Here is a tiny trained network, its code and every weight. The questions are about switching its units off for an input and a target symbol, where a switched-off unit gives its printed mean instead of its output.

import numpy as np


def w(rows, s, z=0):
    codes = np.array(rows[::2]) - 128.0
    scale = np.full(codes.shape[1], s)
    scale[-1] = z or s
    return codes * scale


def f(y):
    return np.maximum(y, 0)


def softmax(a):
    e = np.exp(a - a.max(-1, keepdims=True))
    return e / e.sum(-1, keepdims=True)


def log_softmax(a):
    a = a - a.max(-1, keepdims=True)
    return a - np.log(np.exp(a).sum(-1, keepdims=True))


def net(x, mask):
    ids = ['γδεηλξπφ'.index(c) for c in x.split()]
    T = len(ids)
    res = E[ids] + P[:T]
    u = 0
    for l in range(2):
        q, k, v = (res @ M[l].T for M in (Q, K, V))
        z = softmax(np.where(np.tri(T) > 0, q @ k.T / 2**0.5, -1e9)) @ v
        res = res + np.where(mask[u], z, O[l][:, -1]) @ O[l][:, :-1]
        u += 1
        y = f(res @ A[l][:, :-1].T + A[l][:, -1])
        res = res + np.where(mask[u : u + 8], y, B[l][:, -1]) @ B[l][:, :-1]
        u += 8
    return log_softmax(res[-1] @ U[:, :-1].T + U[:, -1])


Q, K, V, O, A, B = {}, {}, {}, {}, {}, {}
E = w([
[87,110,249],'γ',
[145,232,128],'δ',
[194,138,95],'ε',
[165,196,180],'η',
[122,247,191],'λ',
[220,60,97],'ξ',
[149,189,254],'π',
[43,14,214],'φ',
],0.0079)
P = w([
[85,52,93],'0',
[74,26,5],'1',
[64,18,30],'2',
[55,11,75],'3',
[75,44,107],'4',
[106,36,194],'5',
[144,76,210],'6',
[130,123,233],'7',
],0.0013)
Q[0] = w([
[164,61,2],'0.h1',
[182,141,111],'0.h1',
],0.033)
K[0] = w([
[30,4,165],'0.h1',
[33,148,93],'0.h1',
],0.031)
V[0] = w([
[254,185,153],'0.h1',
[208,182,135],'0.h1',
],0.007)
O[0] = w([
[53,132,3,129],'0.h1',
[58,127,45,4],'0.h1',
],0.0051,0.00034)
A[0] = w([
[144,122,139,55],'0.n1',
[163,136,122,43],'0.n2',
[250,199,208,3],'0.n3',
[93,192,184,117],'0.n4',
[101,147,159,117],'0.n5',
[50,92,113,73],'0.n6',
[120,212,254,143],'0.n7',
[98,152,89,62],'0.n8',
],0.0073,0.0054)
B[0] = w([
[104,138,112,128],'0.n1',
[192,7,63,128],'0.n2',
[20,106,172,176],'0.n3',
[119,102,107,173],'0.n4',
[123,124,134,149],'0.n5',
[155,102,143,150],'0.n6',
[90,98,75,252],'0.n7',
[142,113,149,128],'0.n8',
],0.021,0.0027)
Q[1] = w([
[104,4,75],'1.h1',
[13,154,112],'1.h1',
],0.021)
K[1] = w([
[219,53,187],'1.h1',
[7,112,171],'1.h1',
],0.017)
V[1] = w([
[128,165,8],'1.h1',
[121,106,178],'1.h1',
],0.011)
O[1] = w([
[55,80,2,4],'1.h1',
[155,149,168,201],'1.h1',
],0.0087,0.0038)
A[1] = w([
[45,233,101,70],'1.n1',
[98,33,137,71],'1.n2',
[107,128,128,48],'1.n3',
[31,106,91,95],'1.n4',
[141,252,35,40],'1.n5',
[117,166,114,193],'1.n6',
[113,68,60,3],'1.n7',
[188,131,85,215],'1.n8',
],0.02,0.0048)
B[1] = w([
[245,198,117,182],'1.n1',
[149,105,36,250],'1.n2',
[127,110,129,132],'1.n3',
[93,233,173,248],'1.n4',
[8,4,200,171],'1.n5',
[109,97,75,159],'1.n6',
[203,17,148,255],'1.n7',
[52,205,91,199],'1.n8',
],0.026,0.0063)
U = w([
[73,205,61,235],'γ',
[126,95,148,120],'δ',
[60,59,95,15],'ε',
[134,118,130,117],'η',
[250,68,193,41],'λ',
[200,32,15,152],'ξ',
[255,172,78,3],'π',
[204,70,132,252],'φ',
],0.0055,0.0038)

Each question gives the input, a string of symbols that net reads in full, and the target symbol t.
The units are the heads (2 rows each of Q, K, V and O) and the neurons (one row each of A and B). Each row of codes is followed by its name. A weight is (code - 128) times the scale printed after its matrix; where a second scale follows, it is the last column's (O, A, B and U).
mask holds one flag per unit, layer by layer, with each layer's heads first. A switched-off unit (its flag False) gives its mean, the last column of its rows in O or B, instead of its output. The means were averaged over made-up inputs and are rounded, as every weight is.
A unit's drop is (log p(t) with every unit on - log p(t) with that unit switched off) / (log p(t) with every unit on - log p(t) with every unit switched off).
The circuit of an input: a set's keep is (log p(t) with only the set's units on - log p(t) with every unit switched off) / (log p(t) with every unit on - log p(t) with every unit switched off). Starting from the 12 units with the biggest drops (on a tie, the unit counted first), units are removed one at a time, each time the one whose removal leaves the highest keep (on an exact tie, the one counted first), for as long as the keep stays at least 0.8.
circuit, biggest first: the units of the circuit, biggest drop first
unit that matters most: the unit with the biggest drop
top k neurons: the k neurons with the biggest drops, biggest first
k most important neurons of layer l: the k neurons of layer l with the biggest drops, biggest first
drop when u is switched off: that unit's drop, to one decimal
input ξ ξ ξ ξ ξ γ λ, target γ: circuit, biggest first : 1.n7
input γ η ξ δ, target ε: circuit, biggest first : 1.n5; 0.n3; 1.h1
input ξ γ λ λ ξ η γ ξ, target γ: top 3 neurons : 1.n7; 1.n8; 0.n7
input γ ξ φ λ, target π: top 2 neurons : 1.n1; 1.n7
input π ε η λ, target λ: top 4 neurons : 1.n7; 1.n1; 1.n5; 0.n3
input ε π ε δ, target δ: top 4 neurons : 1.n5; 1.n1; 1.n4; 0.n3
input ξ λ γ, target γ: top 2 neurons : 1.n7; 1.n4
input π ξ π ξ γ, target γ: top 2 neurons : 1.n4; 1.n7
input ξ π ε ξ η γ ε ε, target γ: 2 most important neurons of layer 0 : 0.n7; 0.n4
input π ξ λ, target λ: top 4 neurons : 1.n7; 1.n1; 1.n5; 0.n7
input φ δ ξ, target λ: top 4 neurons : 0.n3; 1.n8; 1.n2; 1.n4
input ξ λ π δ, target δ: 2 most important neurons of layer 0 : 0.n3; 0.n7
input ξ π λ ξ π, target π: top 3 neurons : 1.n4; 0.n7; 1.n7
input π φ δ, target ε: top 3 neurons : 1.n5; 0.n3; 1.n6
input γ π ξ, target γ: unit that matters most : 0.n7
input γ δ ξ ξ η η, target γ: top 4 neurons : 1.n7; 0.n3; 0.n7; 0.n4
input ξ ξ π ε ε, target ε: 2 most important neurons of layer 0 : 0.n3; 0.n7
input ξ π π ξ ξ δ π ε, target ε: drop when 1.n1 is switched off : 0.1
input ε ξ ε λ ε λ ξ φ, target ξ: drop when 1.n4 is switched off : 0.9
input φ π ξ, target λ: drop when 1.n7 is switched off : -0.3
input γ π η, target γ: drop when 1.n7 is switched off : 1.3
